Here is a tiny trained network, its code and every weight. The questions are about switching its units off for an input and a class, where a switched-off unit gives its printed mean instead of its output.

import numpy as np


def w(rows, s, z=0):
    codes = np.array(rows[::2]) - 128.0
    scale = np.full(codes.shape[1], s)
    scale[-1] = z or s
    return codes * scale


def norm(h):
    return h / np.sqrt((h * h).mean(-1, keepdims=True) + 1e-5)


def f(y):
    return np.maximum(y, 0)


def log_softmax(a):
    a = a - a.max(-1, keepdims=True)
    return a - np.log(np.exp(a).sum(-1, keepdims=True))


def net(x, mask):
    res = np.array(x, float).reshape(1, 8) / 4 @ E
    u = 0
    for l in range(2):
        y = f(norm(res) @ A[l][:, :-1].T + A[l][:, -1])
        res = res + np.where(mask[u : u + 9], y, B[l][:, -1]) @ B[l][:, :-1]
        u += 9
    return log_softmax(norm(res)[-1] @ U[:, :-1].T + U[:, -1])


A, B = {}, {}
E = w([
[16,105,93,200,99],'x0',
[182,161,218,167,141],'x1',
[32,113,171,26,139],'x2',
[128,40,93,153,254],'x3',
[85,143,203,85,126],'x4',
[144,213,71,69,146],'x5',
[127,114,17,33,97],'x6',
[63,237,92,121,171],'x7',
],0.0057)
A[0] = w([
[208,150,178,142,189,46],'0.n0',
[126,111,57,106,191,169],'0.n1',
[128,28,99,165,45,7],'0.n2',
[133,86,222,4,91,45],'0.n3',
[137,155,78,78,56,96],'0.n4',
[163,165,54,121,81,78],'0.n5',
[108,58,83,78,131,74],'0.n6',
[170,139,153,133,156,38],'0.n7',
[189,70,144,49,152,85],'0.n8',
],0.015,0.0019)
B[0] = w([
[149,150,152,234,159,219],'0.n0',
[92,112,63,88,93,223],'0.n1',
[143,98,145,220,213,221],'0.n2',
[99,164,131,92,4,254],'0.n3',
[127,189,72,123,70,214],'0.n4',
[127,147,162,90,40,202],'0.n5',
[148,47,143,176,149,209],'0.n6',
[135,148,133,170,148,168],'0.n7',
[72,122,65,80,138,213],'0.n8',
],0.018,0.0075)
A[1] = w([
[158,205,108,88,216,3],'1.n0',
[111,113,124,45,206,103],'1.n1',
[75,108,251,91,54,78],'1.n2',
[167,81,168,128,161,44],'1.n3',
[83,174,122,106,172,20],'1.n4',
[182,189,162,114,170,20],'1.n5',
[39,144,213,182,122,190],'1.n6',
[197,176,159,88,148,47],'1.n7',
[58,132,177,130,207,131],'1.n8',
],0.013,0.0012)
B[1] = w([
[76,44,221,244,32,137],'1.n0',
[213,55,108,84,111,144],'1.n1',
[132,253,107,101,101,237],'1.n2',
[181,243,106,120,169,157],'1.n3',
[116,121,47,174,122,144],'1.n4',
[185,111,178,177,119,148],'1.n5',
[124,164,48,118,52,254],'1.n6',
[33,96,214,172,217,137],'1.n7',
[164,156,94,128,46,177],'1.n8',
],0.013,0.0067)
U = w([
[89,235,114,73,22,181],'0',
[170,154,195,219,187,177],'1',
[125,155,252,12,217,2],'2',
[102,61,79,73,162,112],'3',
],0.012,0.0063)

Each question gives the input, the list of numbers given to net, and the class t.
The units are the neurons (one row each of A and B). Each row of codes is followed by its name. A weight is (code - 128) times the scale printed after its matrix; where a second scale follows, it is the last column's (A, B and U).
mask holds one flag per neuron, layer by layer. A switched-off neuron (its flag False) gives its mean, the last column of its row in B, instead of its output. The means were averaged over made-up inputs and are rounded, as every weight is.
A unit's drop is (log p(t) with every unit on - log p(t) with that unit switched off) / (log p(t) with every unit on - log p(t) with every unit switched off).
The circuit of an input: a set's keep is (log p(t) with only the set's units on - log p(t) with every unit switched off) / (log p(t) with every unit on - log p(t) with every unit switched off). Starting from the 12 units with the biggest drops (on a tie, the unit counted first), units are removed one at a time, each time the one whose removal leaves the highest keep (on an exact tie, the one counted first), for as long as the keep stays at least 0.8.
circuit, biggest first: the units of the circuit, biggest drop first
top k neurons: the k neurons with the biggest drops, biggest first
k most important neurons of layer l: the k neurons of layer l with the biggest drops, biggest first
drop of u: that unit's drop, to one decimal
input [2,-7,4,7,0,-8,6,-8], class 3: top neuron	0.n8
input [-4,-3,-1,0,-1,-4,8,-7], class 3: top 2 neurons	0.n2, 0.n6
input [-5,0,-3,-2,4,-6,-6,-3], class 1: 2 most important neurons of layer 0	0.n0, 0.n1
input [-7,-5,0,3,-8,2,6,0], class 3: 3 most important neurons of layer 0	0.n3, 0.n6, 0.n8
input [3,3,1,3,3,2,-5,2], class 1: top 3 neurons	0.n3, 0.n1, 0.n5
input [-2,4,-7,-5,1,8,0,-1], class 1: top 3 neurons	0.n3, 0.n0, 0.n1
input [4,-5,-7,8,-6,-3,4,0], class 3: top 2 neurons	0.n1, 0.n0
input [-2,-6,0,4,-5,-3,-4,-1], class 1: top 2 neurons	0.n2, 0.n3
input [-8,-3,5,7,1,1,1,-7], class 3: top 2 neurons	0.n8, 0.n6
input [5,-8,7,7,7,8,2,-3], class 3: top 2 neurons	0.n6, 0.n5
input [-1,-5,-6,4,-6,-6,-5,7], class 1: top 2 neurons	0.n3, 0.n8
input [-1,-4,-7,1,-8,-6,5,-2], class 3: drop of 0.n8	-0.3
input [6,-1,6,5,4,0,7,-3], class 3: drop of 0.n6	0.2
input [2,4,-7,2,-1,-1,-8,3], class 1: drop of 0.n3	0.1
input [-7,3,-1,7,-4,-1,-3,-2], class 1: circuit, biggest first	0.n0
